lomafkape: [ -52  -43   29   31  -53  135 -100   61  163  -50  179  251  112  -69
   66  -43 -120   -1  143  -53  -71  -14   10   65  -28   92   -1  299
  118 -149]
lomafkape: [ -51  -23  -84  187  -70  -15 -221  287  -50   30  138  165   44  -14
  217   34 -122   -7  184 -139 -129  -74  -55  -47  -11  -38  -86   49
  129  172]
nukislubof: [  93  -39   34   18  -19  157   57   43   68  -16  -16    9  -55  -98
   32  -22   53 -133   45   73   38   46 -154  -70  181   42 -125   97
  121 -204]
lomafkape: [ -47    6 -235  -92  186   69  -21  211  -82  145  -43  186  -86   -9
  153   42  -73 -175  116   13  -18  172  -32  271  -73   80  110 -130
  113   78]
mokistupud: [ 190  -52 -179  146  101   79  145  223    6  179 -292   35 -211  -31
  134  112  -43 -364   -2  162   44  277 -297  -89  330  -59 -262  -64
  158   -1]
nukislubof: [  90 -161 -505   75  160   67   50  502  146  366   80  695   27    6
  530  286 -358 -537  283  170 -104  225  -42  203  258  208 -250  171
  375  203]
ruzokrirob: [ 328  -43 -239  110  -93  -25  272   99  152  138 -217  199   48  145
  388  293 -113 -399 -144  197   26   43   59 -245  433   72 -468  111
   64  268]
mokistupud: [  18  -58  -78   18   48  160  102  126   38 -123  -81   36  -80  -51
  134   72   56 -111   -3   74   54   73 -119   49   29  130   64   -1
  207 -209]
mokistupud: [  93    5   -9 -195   48    5  143  -35  -94  137  -76  -44  -96   22
  -55  -23   -4 -140  -36   91   70   70  -63   -7  106    0  -80 -178
  -93    3]
nukislubof: [ 135  -47  -35   71  -46  -78   71  139  -11  143  -63  -11   25 -179
  -54  -48   34 -126   28   66  -69    5 -204 -146  293  -47 -172  -86
   -2   -4]
nukislubof: [ -31   17   31  -57   -5 -115  -29  -10  -81   58   27  -81    5  -63
  -98  -93   35   49   36  -35  -37  -73  -27   -4   -2  -45   45 -137
  -90   39]
ruzokrirob: [  68  -84  -38   67   41   60  -36  150   74   90  152  203   46 -193
  -30  -99 -119 -164  202  -25 -116   49 -173   -1  192   34 -144  152
  104  -87]
nukislubof: [-231   73  133  -30  179   55 -182 -121 -179 -225   94 -274 -157   45
 -219 -156   24  251   50 -270   24   10   20  222 -434  -81  368 -154
  -68   -1]
ruzokrirob: [ 150   42  -95   47  106 -209  274 -175  -27   46 -500 -308 -266  113
   36  118  180 -217 -237  244  147  115  -77 -178  243 -102 -130 -220
  -36   22]
mokistupud: [  18   30  250   74 -159 -102   52 -219   70 -143 -100 -280   65    8
 -212  -71   66  208 -189  -67   -5 -127   19 -207   29 -129    0   33
 -202  -37]
lesurira: [-143  -38  123 -133   56  -76 -115  -68  -51   28  262   55  108 -128
 -251 -157   17  189  125  -44  -92  -74   31  116 -118   13  175   17
  -55 -166]
mokistupud: [  58  -31 -147  164   25  125   -1  322  -21   30 -211   -5 -158 -146
  237   65  135 -208   80   97    7  116 -295  -35  207   14  -66  -78
  287 -149]
mokistupud: [ 155  -31  -57 -255 -158   60  -13 -155  222  187  526  608  325  119
  214   10 -325 -215  208   47  -39 -192  380  -35  132  240 -421  491
  -60  187]
lomafkape: [ 168   22   11 -285  -48  100  104 -273  210  107  210  307   52   77
  115 -105 -208 -324  147   71   60  -72  177  -27  181  170 -341  354
  -71  -11]
mokistupud: [  79   25  194   32 -220  -22  124 -204   54  -93 -121 -338 -126   96
  -21    3  107   27 -139   77  191 -153  -60 -312  113  -97 -165  -44
  -89  -41]
nukislubof: [  24   26  -53 -171   42  -53    8  -91  -22  115  102  157   21   45
  -33  -78 -132  -93   73    4   -6    7   89   62  -32   42  -64   12
 -107   97]
lomafkape: [  41  -64   75 -108  -68  154  107  -28  151   40  127  112  100  -63
  -85  -18  -77  -23    3   56   38   19   -6   45   60   93  -23  137
  -12 -138]
lomafkape: [  39   19  -78  -17 -131 -258   71  -17  -23   71  -85  -75   38   -1
  134   49  138  -28  -45  127   16 -211   60 -165  136   12  -76 -157
  -36  111]
lomafkape: [  22   10 -202  134 -113 -328  -84    0   10   56  108  117   81   43
  274   83   54  -67  109   97  -27 -275  162 -195   90   41 -195   28
   78  254]
nukislubof: [ 156  -20 -232  130   37   -6   38  136   38   25 -128  161  -83  -88
  289   65  109 -317   98  186    1   42 -130 -132  286   97 -250   91
  268 -100]
nukislubof: [ 218  -48  -62 -154   25   92  213  -71   97  194   69  228    1   71
  -55  -10 -305 -307   12   68   55  146  -12  -25  185   54 -306  100
 -125  132]
ruzokrirob: [-136   37 -122  331   76 -114 -228  141  -39 -130  -66   11   42  102
  170  149  -16  161  -18 -174 -138   11  128   60 -199  -94  135   54
  101  253]
lesurira: [-108   67  267 -183   36   24 -109 -319   12  -86  196  -87   64   -6
 -324 -242  -39  211   35 -177  -35  -63  137  111 -203  -44  147  131
 -225  -98]
lesurira: [-102   30   31  196   41  -24 -242  114 -153  -22  -34 -121  -79  -40
   -6   12  191  164   49  -21  -40   37  -98  -44  -60 -144   54  -44
  127  -69]
lomafkape: [   5  -15  138  297   65  -59  -67  -25  -53 -138  -86 -253  -39  -10
 -233  -13    8  165 -105 -155  -84   76 -114 -133    2 -217   -2    4
  -60   50]
ruzokrirob: [  74  -28 -297  406   16 -115   90  372  -92  -22 -478 -212 -209   30
  384  333  227 -150 -153  163   52   88 -218 -178  202  -82  -57 -302
  293  147]
nukislubof: [  14   36 -113 -239   47   13    9  -26   32  171  103  166   -9 -140
   23 -172   -5 -201  202   70   17  -21  -10  159   49  133   -8  -12
    3  -55]
mokistupud: [-102  -67   -1   83   30  112 -229  214  -59  -68  263  253   85 -111
   10  -51  -61   97  200  -98 -133   20  -80   66 -114   51   59  151
  182 -162]
ruzokrirob: [ 110  -67 -238  -15  164   66   88  105   76  127   47  352   25   -4
  115   81 -182 -284   89   89  -40  188   10  124  113  132 -135  137
  120   52]
ruzokrirob: [   5    0   22   44   28   67   50  -39   73  -74  -47 -110  -87   -7
   -3  -25  -25  -61    6  -50   47   14  -53   24    3   -3   22   17
   19   -8]
lesurira: [-163  -31   48   -1   28   93 -213   14   64  -62  360  247  180  -16
  -64  -52 -154  186  157 -163 -106  -32  155  199 -259   68  155  248
   35  -13]
mokistupud: [-117  -44  -88  212 -144   95 -245  267  138  -19  207  224  116 -161
  264   39   76   49  239   18  -56 -125  -41   22   -9   95   17  238
  323 -123]
lomafkape: [  34  -48 -129   63  -28   -9   -5  212  -50  103   24  135  -13    0
  104   64 -106  -96   64   28  -14   41 -100  -39   46    2  -96  -76
   69  110]
lesurira: [ 195    3  -68  -12 -137 -255  197 -114   36   95 -150  -58   31    7
   92   51  114 -161 -108  211   40 -159   27 -300  325    9 -282  -71
  -76   83]
ruzokrirob: [  61   -4   -6  -91   -9  -84  -26 -123   29   75  203  218  145   75
   14   -6 -126  -40   53   -5  -68  -79  196  -43   47   45 -173  175
  -88  122]
lomafkape: [-188  -14  195 -412   -5  -47  -41 -249  -71   52  457   99  185  106
 -303 -123 -179  289   47 -113    7 -157  305  222 -363   72  243  -38
 -291   55]
mokistupud: [  24  -33 -118   70 -138   26   -3  182   28  -30  -34   55  -40 -172
  215    6  216  -97  105  195   67 -102 -182 -127  137  122  -55  -23
  265 -247]
nukislubof: [-105    8   34   93 -139    3  -99   60   98  -19   39  -55   80  -76
   79   25  128  143   31    9    8 -133   30   13  -39    5  107   50
   81  -43]
ruzokrirob: [-333    6  381  -65  -98  170 -316  -58  -44 -168  431  -67  262  -25
 -402 -140  -53  650    7 -332  -93  -99  170  242 -533  -76  455   97
 -180  -88]
nukislubof: [-174   44  145   31  -46 -170 -101 -111 -125  -31   43 -281    3  168
 -160   38    0  338 -117 -141   27 -116  152    5 -278 -179  197 -200
 -208  249]
lesurira: [ -40   26   48   74 -210 -335   16  -78    1   57  -84 -234  101   12
    8   68  195  191 -129   92   11 -274  109 -207   72 -100    9 -164
 -121  148]
lesurira: [-118  123  251   84   45  146 -182 -231 -167 -432    5 -326 -108  220
 -155  -68   26  340 -147 -329   42   -5  116   -9 -431 -131  197   15
 -126   35]
ruzokrirob: [ -97   66   77 -131   50 -103   51 -328  -18 -120   -4 -252  -32  126
  -82   28  194  173 -132   48  133 -125  250   69 -190   23  198  -83
  -98    1]
mokistupud: [  62  -36 -172   75   92 -139  139   93   20  210 -195  -12  -13   63
   97  216   -2 -127 -111  135   -1  108   38   31  169  -49  -54 -129
    7  222]
lesurira: [ -81   33 -113 -297   48 -108  -16  -37 -126  128  162   42  -85  -87
   11 -168   67  -97  214   77   76 -136    2  139  -93  126  104 -234
   -7  -24]
ruzokrirob: [-154  -12 -172  115   23 -224 -234  183 -157   78  156  234   96  197
  225  195 -125  138   74  -62 -120  -72  217   35 -213  -40   37  -39
   57  335]
lomafkape: [ -93  -38   41  166   -2   41 -127  175  -15  -31   59   18   92  -27
  -58   44  -78  177   -4 -150 -114   48  -29   64 -109  -79  120   23
   17   68]
ruzokrirob: [ 139   39 -221  212  123 -191  199  -13   11   28 -505 -204 -237  125
  194  186   79 -266 -185  147   75  142  -68 -130  215  -99 -139 -161
   50  192]
nukislubof: [ 185  -56 -362   22   81    3  226  304  -37  208 -315  145 -199   17
  389  225   18 -460    2  283   85  177 -196  -48  323   95 -222 -201
  242   51]
ruzokrirob: [ 110  -17 -362  206  -42  -89   -1  389  -19  172 -224  190  -79  -33
  478  193   45 -321   93  172  -27   31 -148 -117  270   40 -229  -94
  278  155]
lesurira: [-128  -46  380  139   55  207 -188 -180  125 -306  301  -35  143  -72
 -446 -211 -192  342   33 -359 -154   53    1   81 -243  -96  170  396
 -103 -212]
mokistupud: [  -1  -91 -130  -37  151  -49    8   74  -21   48  155  200 -102   27
  162   27 -150 -241  215   27  -29   -8  -34   33   77   91 -107   44
  161   -2]
nukislubof: [-104  -14   20  133  176   33 -223   56  -87  -85  158  108   46   -3
 -110  -28  -84  144   89 -183 -153  109   32  124 -178  -60  103  132
   51   10]
lomafkape: [ 108   70 -191   70   60 -176   89  -20  -19  -16 -331  -98 -120   16
  280   82  209 -226  -61  132    8  -40   13 -110  215   24 -110  -92
  100   52]
lesurira: [ -18   -4  -24 -195  -45  -65   81 -206  122  -11  189  133  103   51
   37  -22  -52  -28   41   65   59 -165  227   58  -65  165   15  108
  -53   11]
nukislubof: [  71  -15   -9 -193  -41  -82  135 -194  156   55  124  186  120   36
   17  -50 -153 -136   31   43  -10 -114  174   -1   86  128 -114  158
 -115   41]
nukislubof: [ -76  -34   -3  309    9   11 -143  224  -14  -98   -9  -68   69 -116
  -63   24    9  176   -2 -164 -133   43 -115   22  -72  -99  134   -8
   78   60]
mokistupud: [  -4    6  -22   50   -4   -6 -161   80  -46    0  172  161   98   -1
   83  -18  -72   15  116 -115 -122  -60   66  -12  -13    5  -82  114
   29  103]
lesurira: [ 147  106  125  144  -90 -162   91 -324  -33 -149 -261 -384  -86  289
   41  137  124   57 -307   -3  105 -106  178 -348   95 -184 -236  -18
 -188  254]
lesurira: [-234   70  424  -21 -183  119 -126 -149   -7 -136   62 -446   40  -29
 -461 -191   37  530 -138 -262   65  -72  -28   85 -377 -210  384 -128
 -299  -48]
ruzokrirob: [-156  -47  312 -141  -54   63 -154 -107   27   11  490   86  297  -57
 -471 -211 -289  377   73 -316 -154  -78  137  175 -283  -59  196  136
 -309   69]
lomafkape: [ -84   51   58   25  -32    1 -196  -30  -67  -64  160   47  128   35
  -46  -27   18  220   14 -120  -68  -63  150   36 -191  -27   75   79
  -50   73]
ruzokrirob: [ -32  -37  206 -310   -1   94   84 -190   54  120  222   18   41  -69
 -349 -192 -120   51   54    6   57   20  -13  123  -48   26   67   22
 -195 -170]
mokistupud: [-130  112  126 -290  -45 -111 -221 -303  -86  -36  385  129  143   80
 -122 -243  -81  191  157 -169  -49 -245  315   82 -306   51   70  104
 -230   90]
lesurira: [ 224  -20 -312  -68   41 -134  169  107  -49  238 -179  161 -123  -51
  332  115  177 -441   71  376   75   14  -99 -165  422  124 -342 -110
  206  -41]
lomafkape: [  82  -57 -183  317  -27 -106   13  289   57  142 -191   67   -4  -94
   94  100  -73 -135    5   47  -88  116 -208 -111  215 -102 -146  -33
  101  154]
ruzokrirob: [ 255   22   14   14 -136 -121  214 -180  154  112 -239   -4  -25  181
  186  116  -83 -275 -150  146   48  -40   72 -329  392  -61 -451  151
 -114  149]
mokistupud: [ -95  -24   77  194   71  164 -170  217  -30 -108  -12   -1   36 -166
 -161  -79  -16  171   33 -188 -150  169 -193  119 -112  -83  192   55
   79 -150]
lesurira: [  35   56  -13  -55  -75  -95   16 -217   96  -18   37   20   53   93
  119   23   59  -32  -15   73   57 -156  216  -76   31   59 -107  134
  -35   68]
nukislubof: [ -91   62  213  120   31  -88 -200 -302  -41 -245  173  -90  189  151
 -238   -7   23  407 -143 -208 -107  -79  319  -39 -270 -114   96  226
 -176   96]
lesurira: [ -59   29   -2   75  -48 -218 -126  -62    1  -27   84   39  143   36
   53   12   18  128   15  -66 -117 -177  187  -60  -39  -28    2   77
  -51  145]
lesurira: [ -50  -34  -70  -53  186  337   14   40  -17 -121   61  117 -158  152
   96  129  -87  -68   17   12  144  238   16  226 -228  117  108   81
  195 -117]
lomafkape: [  97  -43  -36  289   18   56   63   74  154   10 -203  -65 -121  -66
  -13   33  -48 -155  -16   47   24  174 -233 -111  199 -103 -155  119
  110  -42]
mokistupud: [  -4  -33 -351 -171  214  -20  -40  214  -41  247   74  471  -23  -66
  306   44  -49 -341  269  173  -73  113   21  239   92  209  -43   28
  248  -47]
lomafkape: [-219   10  330  -19  -83  -28 -230 -167   23 -137  315  -68  205    5
 -290 -149  -84  433   29 -277 -131 -175  175   66 -287  -97  226  166
 -194  -23]
[-171   15  146  107   65    4 -104  -27 -185 -218  -40 -348  -66  -31
 -262  -13  247  380 -132  -72   39   22  -61   43 -283 -112  340 -213
    0 -147]  lomafkape
[-174   23  -17  -46  130   -9 -214 -108  -71 -207  320  111    2   49
   21 -104  -53  108  201 -175  -41 -122  175  163 -335  103  177  113
   73   -2]  lesurira
[ -66  -57   79  161  -12   44 -114   78   58  -42  146   19   77 -107
 -132  -46  -54  130   73 -101  -81    9  -76   16  -41  -52   53  121
   44  -51]  lomafkape
[  49   28 -165   20   37  -63   64  119  -59   64 -247  -53  -97    2
  243  124  176 -150  -44  139   29   19  -37  -21  145   25  -28 -160
  123   20]  mokistupud
[   0  -37 -251   60   29   45  142  302  -11   37 -297  -99 -241 -107
  321  130  194 -251   39  205  133   52 -261   47  135   99   84 -286
  305 -122]  lesurira
[-106 -115  135 -113  208  280   63   53   19  -50  128  -29  -93 -169
 -333 -128  -87   37   83  -67   20  227 -229  286 -124   46  278  -18
   62 -349]  lomafkape
[-108  -93  144 -113  158  249   19   54   13  -70  181  107   45  -40
 -316  -93 -282  120   20 -205  -74  216  -75  289 -235   25  261   54
  -75 -139]  lesurira
[  53   12  284  154   35   85  137 -258   78 -158 -250 -442  -75   -6
 -425  -29  120  200 -305  -27   82  173 -108  -95   25 -206   72   20
 -169 -155]  lomafkape
[-162   37  133   86   -6  -61 -121  -92  -24 -233  -18 -103   98  105
  -63   39   37  328 -137 -160  -83  -65  178   41 -267  -58  248   57
  -65   -3]  lesurira
[-143   12 -165  -86  -10  -91 -142  178 -131   96  149   88  -46  -64
  170  -40   58  -12  223   23   17 -137  -16  116 -138   81  127 -203
  120   58]  ruzokrirob
[-194   76  156  336 -131 -118 -277   68 -147 -272  -60 -418   33  -75
 -115  -38  288  478  -95 -214  -67 -183  -44 -113 -251 -202  279 -165
   -8   42]  nukislubof
[ -15    2  123 -267   36   72   23 -163   77   27  180   73   41 -161
 -190 -259  -39  -55  150  -33  -24  -48  -17  128   17  101   55  103
  -85 -228]  nukislubof
[  -3  -37   35 -213  113  -28   32  -87   61  186  145  209  124  -91
 -189 -109 -117  -49   84   24 -102   69   64  165   65   49   18  110
 -106  -86]  nukislubof
[-191   59   49 -433   69   74 -183 -201 -135  -14  520  212  111   72
  -94 -173  -73  171  211 -120   32 -159  323  312 -434  187  231   18
 -111   13]  lesurira
